Below is a small trained network, with its code and all its weights. Each question gives an input and a class and asks what happens when units are switched off, that is, made to give their printed mean instead of their output.

import numpy as np


def w(rows, s, z=0):
    codes = np.array(rows[::2]) - 128.0
    scale = np.full(codes.shape[1], s)
    scale[-1] = z or s
    return codes * scale


def f(y):
    return np.maximum(y, 0)


def log_softmax(a):
    a = a - a.max(-1, keepdims=True)
    return a - np.log(np.exp(a).sum(-1, keepdims=True))


def net(x, mask):
    res = np.array(x, float).reshape(1, 3) / 4 @ E
    y = f(res @ A[0][:, :-1].T + A[0][:, -1])
    res = res + np.where(mask, y, B[0][:, -1]) @ B[0][:, :-1]
    return log_softmax(res[-1] @ U[:, :-1].T + U[:, -1])


A, B = {}, {}
E = w([
[131,83,33,248,145,136,91],'x0',
[158,236,76,146,78,69,194],'x1',
[115,239,137,136,221,101,142],'x2',
],0.012)
A[0] = w([
[87,159,165,137,143,112,102,217],'n0',
[61,97,172,122,225,178,30,129],'n1',
[158,160,87,140,105,112,156,139],'n2',
[142,138,209,74,120,154,121,167],'n3',
[146,102,40,179,198,177,137,171],'n4',
[95,175,139,135,195,130,119,64],'n5',
[109,146,130,42,108,168,168,34],'n6',
[82,179,137,107,107,130,128,63],'n7',
[182,182,130,133,74,112,143,182],'n8',
[76,178,110,96,215,141,92,113],'n9',
[79,179,141,152,191,65,134,183],'n10',
[129,153,140,153,188,117,157,53],'n11',
[126,71,143,118,48,129,142,203],'n12',
[196,183,49,105,81,99,135,2],'n13',
[156,167,103,158,97,44,147,236],'n14',
[118,71,177,118,183,115,93,69],'n15',
[147,49,101,93,8,119,152,57],'n16',
[129,151,181,55,134,128,136,194],'n17',
],0.013,0.0072)
B[0] = w([
[139,101,122,120,187,115,123,186],'n0',
[71,106,186,79,92,136,129,250],'n1',
[99,82,156,70,129,167,131,196],'n2',
[93,117,87,172,166,151,177,213],'n3',
[90,104,62,179,191,155,165,245],'n4',
[183,191,128,135,119,140,60,179],'n5',
[117,149,54,192,106,247,119,175],'n6',
[115,146,116,124,107,187,142,160],'n7',
[79,37,144,102,139,131,90,214],'n8',
[204,181,114,86,137,117,102,197],'n9',
[154,131,145,105,166,128,109,225],'n10',
[159,188,105,143,93,205,66,164],'n11',
[171,120,126,86,207,120,104,220],'n12',
[76,125,153,83,39,227,96,196],'n13',
[104,97,175,93,167,142,150,247],'n14',
[105,96,159,85,61,169,88,188],'n15',
[204,157,116,126,137,143,79,223],'n16',
[107,127,104,177,190,141,162,222],'n17',
],0.011,0.015)
U = w([
[54,84,180,78,88,142,119,97],'0',
[248,129,94,102,147,139,73,114],'1',
[63,102,28,189,165,151,171,66],'2',
[109,59,133,104,205,57,179,254],'3',
[171,134,132,126,71,74,128,102],'4',
],0.013,0.0099)

Each question gives the input, the list of numbers given to net, and the class t.
The units are the neurons (one row each of A and B). Each row of codes is followed by its name. A weight is (code - 128) times the scale printed after its matrix; where a second scale follows, it is the last column's (A, B and U).
mask holds one flag per neuron, in row order. A switched-off neuron (its flag False) gives its mean, the last column of its row in B, instead of its output. The means were averaged over made-up inputs and are rounded, as every weight is.
A unit's drop is (log p(t) with every unit on - log p(t) with that unit switched off) / (log p(t) with every unit on - log p(t) with every unit switched off).
The circuit of an input: a set's keep is (log p(t) with only the set's units on - log p(t) with every unit switched off) / (log p(t) with every unit on - log p(t) with every unit switched off). Starting from the 12 units with the biggest drops (on a tie, the unit counted first), units are removed one at a time, each time the one whose removal leaves the highest keep (on an exact tie, the one counted first), for as long as the keep stays at least 0.8.
units of the circuit, in order: the units of the circuit, biggest drop first
top k neurons: the k neurons with the biggest drops, biggest first
drop of u: that unit's drop, to one decimal
input [-6,4,5], class 2: top neuron -> [n17]
input [8,-8,-6], class 0: top 3 neurons -> [n1; n15; n17]
input [5,0,5], class 1: top 2 neurons -> [n3; n9]
input [4,-3,4], class 1: top 2 neurons -> [n3; n9]
input [-8,-5,-4], class 2: top 2 neurons -> [n3; n6]
input [-5,1,4], class 2: top 2 neurons -> [n17; n3]
input [-1,0,-3], class 3: top 4 neurons -> [n9; n5; n11; n6]
input [-4,-7,8], class 1: top 2 neurons -> [n9; n5]
input [-8,2,-7], class 2: top 4 neurons -> [n3; n17; n6; n9]
input [-7,-6,5], class 2: top 3 neurons -> [n3; n17; n6]
input [1,3,-3], class 3: top 2 neurons -> [n1; n15]
input [-2,-1,2], class 3: top 2 neurons -> [n16; n4]
input [-3,-6,-8], class 1: top 2 neurons -> [n16; n12]
input [0,7,6], class 0: units of the circuit, in order -> [n13]
input [5,6,3], class 0: drop of n13 -> 0.4
input [-1,-2,-2], class 3: drop of n9 -> 0.2
input [-7,3,-6], class 2: drop of n6 -> 0.3
input [6,1,-7], class 1: drop of n16 -> 1.2
